Below is a small trained network, with its code and all its weights. Each question gives an input and a target symbol and asks what happens when units are switched off, that is, made to give their printed mean instead of their output.

import numpy as np


def w(rows, s, z=0):
    codes = np.array(rows[::2]) - 128.0
    scale = np.full(codes.shape[1], s)
    scale[-1] = z or s
    return codes * scale


def f(y):
    return y / 2 * (1 + np.tanh(0.7978845608 * (y + 0.044715 * y**3)))


def softmax(a):
    e = np.exp(a - a.max(-1, keepdims=True))
    return e / e.sum(-1, keepdims=True)


def log_softmax(a):
    a = a - a.max(-1, keepdims=True)
    return a - np.log(np.exp(a).sum(-1, keepdims=True))


def net(x, mask):
    ids = ['αβγδθλτφψ'.index(c) for c in x.split()]
    T = len(ids)
    res = E[ids] + P[:T]
    r = res
    for j in range(3):
        rows = slice(4 * j, 4 * j + 4)
        q, k, v = (r @ M[0][rows].T for M in (Q, K, V))
        z = softmax(np.where(np.tri(T) > 0, q @ k.T / 4**0.5, -1e9)) @ v
        o = O[0][rows]
        res = res + np.where(mask[j], z, o[:, -1]) @ o[:, :-1]
    y = f(res @ A[0][:, :-1].T + A[0][:, -1])
    res = res + np.where(mask[3:27], y, B[0][:, -1]) @ B[0][:, :-1]
    return log_softmax(res[-1] @ U[:, :-1].T + U[:, -1])


Q, K, V, O, A, B = {}, {}, {}, {}, {}, {}
E = w([
[167,55,145,120,125,120,106,130,117],'α',
[96,108,130,74,166,51,74,146,149],'β',
[68,84,55,110,149,140,118,82,240],'γ',
[121,75,112,146,90,60,171,42,181],'δ',
[134,136,9,226,139,139,102,85,133],'θ',
[86,115,199,137,199,185,117,109,113],'λ',
[55,105,171,175,69,134,109,105,196],'τ',
[57,138,46,148,156,254,51,131,177],'φ',
[86,217,149,152,73,66,91,101,72],'ψ',
],0.011)
P = w([
[161,109,142,177,148,70,161,195,152],'0',
[182,132,115,133,173,74,166,111,143],'1',
[208,164,164,145,155,113,64,92,191],'2',
[130,97,137,160,130,94,137,170,121],'3',
[149,137,126,110,144,104,166,96,123],'4',
[182,164,164,131,136,140,33,64,169],'5',
[102,92,131,142,111,121,113,149,95],'6',
[117,135,132,90,120,134,149,83,100],'7',
[153,160,167,114,119,170,4,39,143],'8',
[73,85,128,122,90,144,93,133,74],'9',
[85,135,139,71,95,162,133,68,80],'10',
],0.016)
Q[0] = w([
[116,42,121,58,80,128,130,202,185],'h1',
[129,168,97,85,15,3,180,126,98],'h1',
[125,129,154,116,130,101,132,209,49],'h1',
[116,177,11,180,106,151,141,140,129],'h1',
[97,123,110,109,119,125,181,177,118],'h2',
[133,155,143,112,131,135,93,173,137],'h2',
[177,99,143,128,101,136,140,131,94],'h2',
[132,129,111,89,168,104,125,124,93],'h2',
[172,149,97,86,80,108,166,56,133],'h3',
[111,167,159,169,78,51,180,148,33],'h3',
[104,216,17,168,114,154,168,118,98],'h3',
[198,156,159,134,141,158,10,126,114],'h3',
],0.059)
K[0] = w([
[145,39,125,43,59,155,129,179,208],'h1',
[107,171,80,47,30,18,170,108,101],'h1',
[187,182,163,118,132,111,125,212,83],'h1',
[124,195,1,153,86,140,126,134,177],'h1',
[173,132,129,122,175,93,143,153,185],'h2',
[127,180,125,101,130,137,131,164,113],'h2',
[206,100,144,132,102,150,150,135,102],'h2',
[140,102,114,106,159,97,83,135,109],'h2',
[105,54,100,106,59,83,70,109,132],'h3',
[181,174,192,164,93,55,113,116,25],'h3',
[150,162,23,242,92,112,91,117,116],'h3',
[110,143,121,70,201,214,108,180,56],'h3',
],0.057)
V[0] = w([
[149,120,120,106,135,83,58,180,137],'h1',
[143,164,148,156,90,118,129,108,169],'h1',
[110,144,153,157,96,168,186,66,146],'h1',
[157,147,117,161,156,105,175,142,125],'h1',
[112,140,104,177,118,189,162,142,183],'h2',
[31,124,136,119,53,86,122,88,137],'h2',
[187,89,62,52,9,161,108,164,126],'h2',
[123,216,95,161,87,87,118,137,85],'h2',
[79,150,101,84,97,98,167,122,127],'h3',
[175,141,136,154,150,92,176,125,215],'h3',
[103,143,124,98,106,96,161,115,163],'h3',
[137,95,132,154,122,134,122,142,112],'h3',
],0.011)
O[0] = w([
[112,155,161,142,76,95,147,110,131,149],'h1',
[120,152,116,122,134,120,117,103,141,172],'h1',
[153,112,81,120,186,138,90,128,111,140],'h1',
[100,116,132,114,126,182,148,133,178,99],'h1',
[161,130,170,104,188,117,37,161,109,103],'h2',
[80,49,175,148,164,82,142,90,204,164],'h2',
[244,68,194,130,47,151,171,127,117,3],'h2',
[122,137,150,254,124,166,163,63,87,122],'h2',
[140,172,92,119,122,88,101,133,110,74],'h3',
[127,48,172,115,94,123,106,82,100,162],'h3',
[132,126,115,129,113,90,105,94,109,106],'h3',
[102,126,114,139,127,143,130,137,137,123],'h3',
],0.0088,0.0063)
A[0] = w([
[151,165,119,205,173,102,181,237,142,92],'n1',
[121,164,145,156,99,91,81,172,134,77],'n2',
[171,128,152,134,172,54,180,148,171,118],'n3',
[113,118,119,133,79,59,118,181,127,91],'n4',
[72,88,102,145,94,138,126,195,90,94],'n5',
[194,212,131,108,120,134,94,139,159,137],'n6',
[208,125,53,152,179,71,166,135,146,22],'n7',
[189,178,109,137,164,63,159,151,150,35],'n8',
[154,139,101,147,164,96,167,99,99,25],'n9',
[218,106,103,149,223,77,207,129,110,11],'n10',
[120,125,109,90,166,120,198,92,99,80],'n11',
[171,170,198,133,153,132,153,93,165,100],'n12',
[134,88,156,202,131,146,161,233,112,105],'n13',
[147,141,153,178,100,130,132,112,135,95],'n14',
[202,171,144,85,131,127,91,112,174,120],'n15',
[142,186,116,112,100,126,107,151,110,82],'n16',
[187,165,171,183,142,124,94,129,176,25],'n17',
[151,60,151,184,150,85,182,232,151,198],'n18',
[186,176,143,89,121,131,103,129,163,15],'n19',
[158,72,156,193,116,76,169,252,142,116],'n20',
[143,142,86,139,125,144,97,125,165,96],'n21',
[178,134,150,100,147,120,213,93,130,89],'n22',
[201,164,137,87,105,147,127,73,152,86],'n23',
[130,140,118,75,71,184,160,152,102,41],'n24',
],0.022,0.012)
B[0] = w([
[150,152,66,76,102,153,153,122,207,170],'n1',
[123,77,124,109,131,117,146,159,98,184],'n2',
[118,151,140,155,111,121,105,123,209,160],'n3',
[111,155,130,153,95,146,129,131,46,190],'n4',
[145,118,136,171,153,91,95,130,158,244],'n5',
[145,188,129,153,127,131,67,47,119,232],'n6',
[195,79,181,148,71,62,106,186,122,136],'n7',
[116,71,130,202,125,221,154,86,183,127],'n8',
[139,71,149,164,108,175,161,94,143,151],'n9',
[149,159,87,69,168,205,14,164,76,131],'n10',
[126,138,180,117,92,177,118,153,139,200],'n11',
[191,88,118,165,133,106,122,109,102,251],'n12',
[90,125,173,150,83,121,114,123,54,194],'n13',
[152,140,107,109,176,132,93,131,144,219],'n14',
[173,131,176,82,118,129,217,154,152,238],'n15',
[155,90,126,94,134,122,175,168,179,156],'n16',
[16,163,155,96,87,116,150,184,169,228],'n17',
[189,112,70,106,107,140,177,139,60,254],'n18',
[49,140,72,216,63,106,73,113,100,156],'n19',
[108,139,100,100,174,134,112,128,255,208],'n20',
[153,116,138,139,147,99,130,116,88,187],'n21',
[148,152,42,135,87,80,151,103,158,152],'n22',
[103,83,57,138,148,204,101,153,119,164],'n23',
[93,114,226,158,163,116,106,107,116,152],'n24',
],0.028,0.0064)
U = w([
[165,146,49,88,132,161,196,159,154,191],'α',
[116,205,145,152,79,147,162,135,172,11],'β',
[167,140,193,92,144,102,213,185,187,66],'γ',
[186,151,139,124,121,165,94,155,181,2],'δ',
[172,97,152,154,135,123,148,197,3,158],'θ',
[85,176,161,18,217,249,135,168,108,194],'λ',
[101,132,121,183,244,102,101,133,210,205],'τ',
[209,204,159,91,174,135,156,83,117,96],'φ',
[170,106,167,159,150,228,214,100,172,87],'ψ',
],0.0037,0.0067)

Each question gives the input, a string of symbols that net reads in full, and the target symbol t.
The units are the heads (4 rows each of Q, K, V and O) and the neurons (one row each of A and B). Each row of codes is followed by its name. A weight is (code - 128) times the scale printed after its matrix; where a second scale follows, it is the last column's (O, A, B and U).
mask holds one flag per unit, heads first, then neurons. A switched-off unit (its flag False) gives its mean, the last column of its rows in O or B, instead of its output. The means were averaged over made-up inputs and are rounded, as every weight is.
A unit's drop is (log p(t) with every unit on - log p(t) with that unit switched off) / (log p(t) with every unit on - log p(t) with every unit switched off).
unit that matters most: the unit with the biggest drop
top k neurons: the k neurons with the biggest drops, biggest first
heads that matter: for each layer, one digit per head in row order, 1 if its drop is at least 0.15 and else 0, layers parted by /
input τ λ ψ α λ φ β, target α: unit that matters most => n18
input δ φ φ ψ γ α θ δ γ, target λ: heads that matter => 110
input θ λ φ δ α τ γ, target α: heads that matter => 110
input λ γ ψ λ λ λ φ, target α: heads that matter => 111
input λ λ ψ ψ φ λ λ α φ λ ψ, target λ: heads that matter => 000
input λ α λ λ ψ λ λ ψ, target λ: top 4 neurons => n12; n5; n11; n18
input φ ψ θ ψ λ λ α λ ψ τ τ, target τ: heads that matter => 111
input ψ ψ γ α λ φ α, target θ: heads that matter => 100
input ψ ψ λ λ ψ λ ψ β λ β α, target α: top 2 neurons => n22; n23
input φ α λ α, target θ: top 2 neurons => n18; n13
input λ λ α λ λ, target λ: heads that matter => 010
input λ φ γ θ φ α λ, target θ: top 2 neurons => n20; n13
input γ λ γ, target φ: top 3 neurons => n6; n15; n21
input λ φ γ, target β: unit that matters most => n19
input α ψ λ λ λ α τ, target α: heads that matter => 010
input λ α α ψ ψ, target ψ: heads that matter => 001
input θ ψ ψ α λ ψ, target τ: heads that matter => 010
input γ ψ λ β δ, target δ: top 2 neurons => n10; n7
input λ λ ψ λ β λ ψ, target θ: heads that matter => 100
input α ψ λ ψ, target θ: unit that matters most => h3
input λ λ ψ θ α φ λ ψ θ α λ, target ψ: top 2 neurons => n24; n11
input α λ γ λ λ ψ τ ψ λ ψ α, target λ: heads that matter => 000
input ψ γ λ γ α λ ψ θ τ, target τ: heads that matter => 010
input ψ φ ψ τ λ λ λ α φ, target β: heads that matter => 011
input ψ λ δ λ λ α ψ λ δ, target τ: heads that matter => 010
input λ α β, target φ: top 4 neurons => n6; n15; n17; n21
input δ τ θ λ λ θ ψ τ φ φ, target θ: top neuron => n13
input λ β ψ λ γ θ, target φ: top 3 neurons => n6; n15; n21
input λ ψ λ θ β λ ψ λ τ θ, target θ: top 2 neurons => n18; n20
input θ γ α γ, target θ: top 2 neurons => n4; n20
